[[-37  29   1  -2  32]
 [-20 -40   1  26  47]
 [ -9  14  57  13   3]
 [ 43 -14  56  11 -32]
 [-25 -43  44   4  26]]
:
[[ 32  47   3 -32  26]
 [ -2  26  13  11   4]
 [  1   1  57  56  44]
 [ 29 -40  14 -14 -43]
 [-37 -20  -9  43 -25]]

[[ 27  26 -26 -24 -22   4  26   8]
 [ 19  11 -27  29 -10   7  11   7]
 [  9  12 -38 -52   2 -11  12  -4]
 [  4   7 -39  20 -26 -32   7 -32]
 [ -5 -14 -24 -34  37 -56 -14 -16]
 [  8   9 -33  24 -16 -18   9 -37]
 [  2   4 -42  21 -28 -30   4 -36]]
:
[[  8   7  -4 -32 -16 -37 -36]
 [ 26  11  12   7 -14   9   4]
 [  4   7 -11 -32 -56 -18 -30]
 [-22 -10   2 -26  37 -16 -28]
 [-24  29 -52  20 -34  24  21]
 [-26 -27 -38 -39 -24 -33 -42]
 [ 26  11  12   7 -14   9   4]
 [ 27  19   9   4  -5   8   2]]

[[ 19 -10  33 -56]
 [-23 -42  25 -56]
 [-19 -29  34 -56]]
:
[[-56 -56 -56]
 [ 33  25  34]
 [-10 -42 -29]
 [ 19 -23 -19]]

[[ 23  16  18   3   5  17 -27 -10 -54  34  13   3   2  -5 -12 -11]
 [  6 -15  36 -35   6  -7 -21  -3   1  18  11   3   4  17   5  -5]
 [  2   8  20 -16  31 -16  -9   4   8  14 -14 -17  22  31 -20  14]
 [ 16  -9  40 -14   1   8  17  -4  30  10 -23 -10  -4  12 -27 -11]]
:
[[-11  -5  14 -11]
 [-12   5 -20 -27]
 [ -5  17  31  12]
 [  2   4  22  -4]
 [  3   3 -17 -10]
 [ 13  11 -14 -23]
 [ 34  18  14  10]
 [-54   1   8  30]
 [-10  -3   4  -4]
 [-27 -21  -9  17]
 [ 17  -7 -16   8]
 [  5   6  31   1]
 [  3 -35 -16 -14]
 [ 18  36  20  40]
 [ 16 -15   8  -9]
 [ 23   6   2  16]]

[[ 13 -22  23  16 -30]
 [-10  -3  40  12  26]
 [ 11  -8  14  31   2]
 [ 22 -15 -12  22   2]
 [ 28 -31 -29  -7 -51]
 [  1  18   7   2 -12]]
:
[[-30  26   2   2 -51 -12]
 [ 16  12  31  22  -7   2]
 [ 23  40  14 -12 -29   7]
 [-22  -3  -8 -15 -31  18]
 [ 13 -10  11  22  28   1]]

[[-31 -43   1  28  20  12  -8]
 [-11 -16 -19  31 -25  37  27]
 [-21 -25  18  50 -34  10  -7]]
:
[[ -8  27  -7]
 [ 12  37  10]
 [ 20 -25 -34]
 [ 28  31  50]
 [  1 -19  18]
 [-43 -16 -25]
 [-31 -11 -21]]

[[ 32 -18 -21  -8   7  45  -6 -10 -29  49]
 [ 41  -6  -5  14 -29  45  -8 -19 -25  47]
 [-19  -1 -14 -14  33  -6  -2  -1   7  -4]
 [ -7  -4 -26  -1  47   2  17  25 -23   4]
 [-40 -19  11 -42  54 -27   0   7   1 -27]
 [ 41  18  -8  43 -24  23  25  33 -25  22]
 [ 21  19   1  36 -13   4  27  37 -18   2]
 [-33  23  -2  -2  26 -35  12  23  34 -36]]
:
[[ 49  47  -4   4 -27  22   2 -36]
 [-29 -25   7 -23   1 -25 -18  34]
 [-10 -19  -1  25   7  33  37  23]
 [ -6  -8  -2  17   0  25  27  12]
 [ 45  45  -6   2 -27  23   4 -35]
 [  7 -29  33  47  54 -24 -13  26]
 [ -8  14 -14  -1 -42  43  36  -2]
 [-21  -5 -14 -26  11  -8   1  -2]
 [-18  -6  -1  -4 -19  18  19  23]
 [ 32  41 -19  -7 -40  41  21 -33]]
---
[[ -3  10 -14  -3]
 [  1 -15 -17  -8]
 [ 45  -4   8  35]]
:
[[ -3  10]
 [  1 -15]
 [ 45  -4]]

[[ 54 -24  43]
 [ 34 -26 -40]
 [ 39 -27  -6]
 [ 11  45 -12]
 [ 29  -3 -37]]
:
[[ 54 -24]
 [ 34 -26]
 [ 39 -27]]

[[ 13 -47]
 [ 21 -37]
 [  6 -54]
 [ 21 -36]]
:
[[ 13 -47]
 [ 21 -37]
 [  6 -54]]

[[11 -7 24]
 [23  3  8]
 [43 -8 12]]
:
[[11 -7]
 [23  3]
 [43 -8]]

[[-12 -34]
 [  7 -32]
 [ -5  53]
 [-53 -31]]
:
[[-12 -34]
 [  7 -32]
 [ -5  53]]

[[ 16 -17 -17  -1  33]
 [ 18  28 -33  -4 -36]
 [ 28 -32  46  14  23]
 [-14 -12  -3  51  19]]
:
[[ 16 -17]
 [ 18  28]
 [ 28 -32]]

[[ 26  -8   4  22]
 [ 26   4  -1  -2]
 [ 52 -25 -11  -3]
 [-15   1   5 -20]]
:
[[ 26  -8]
 [ 26   4]
 [ 52 -25]]
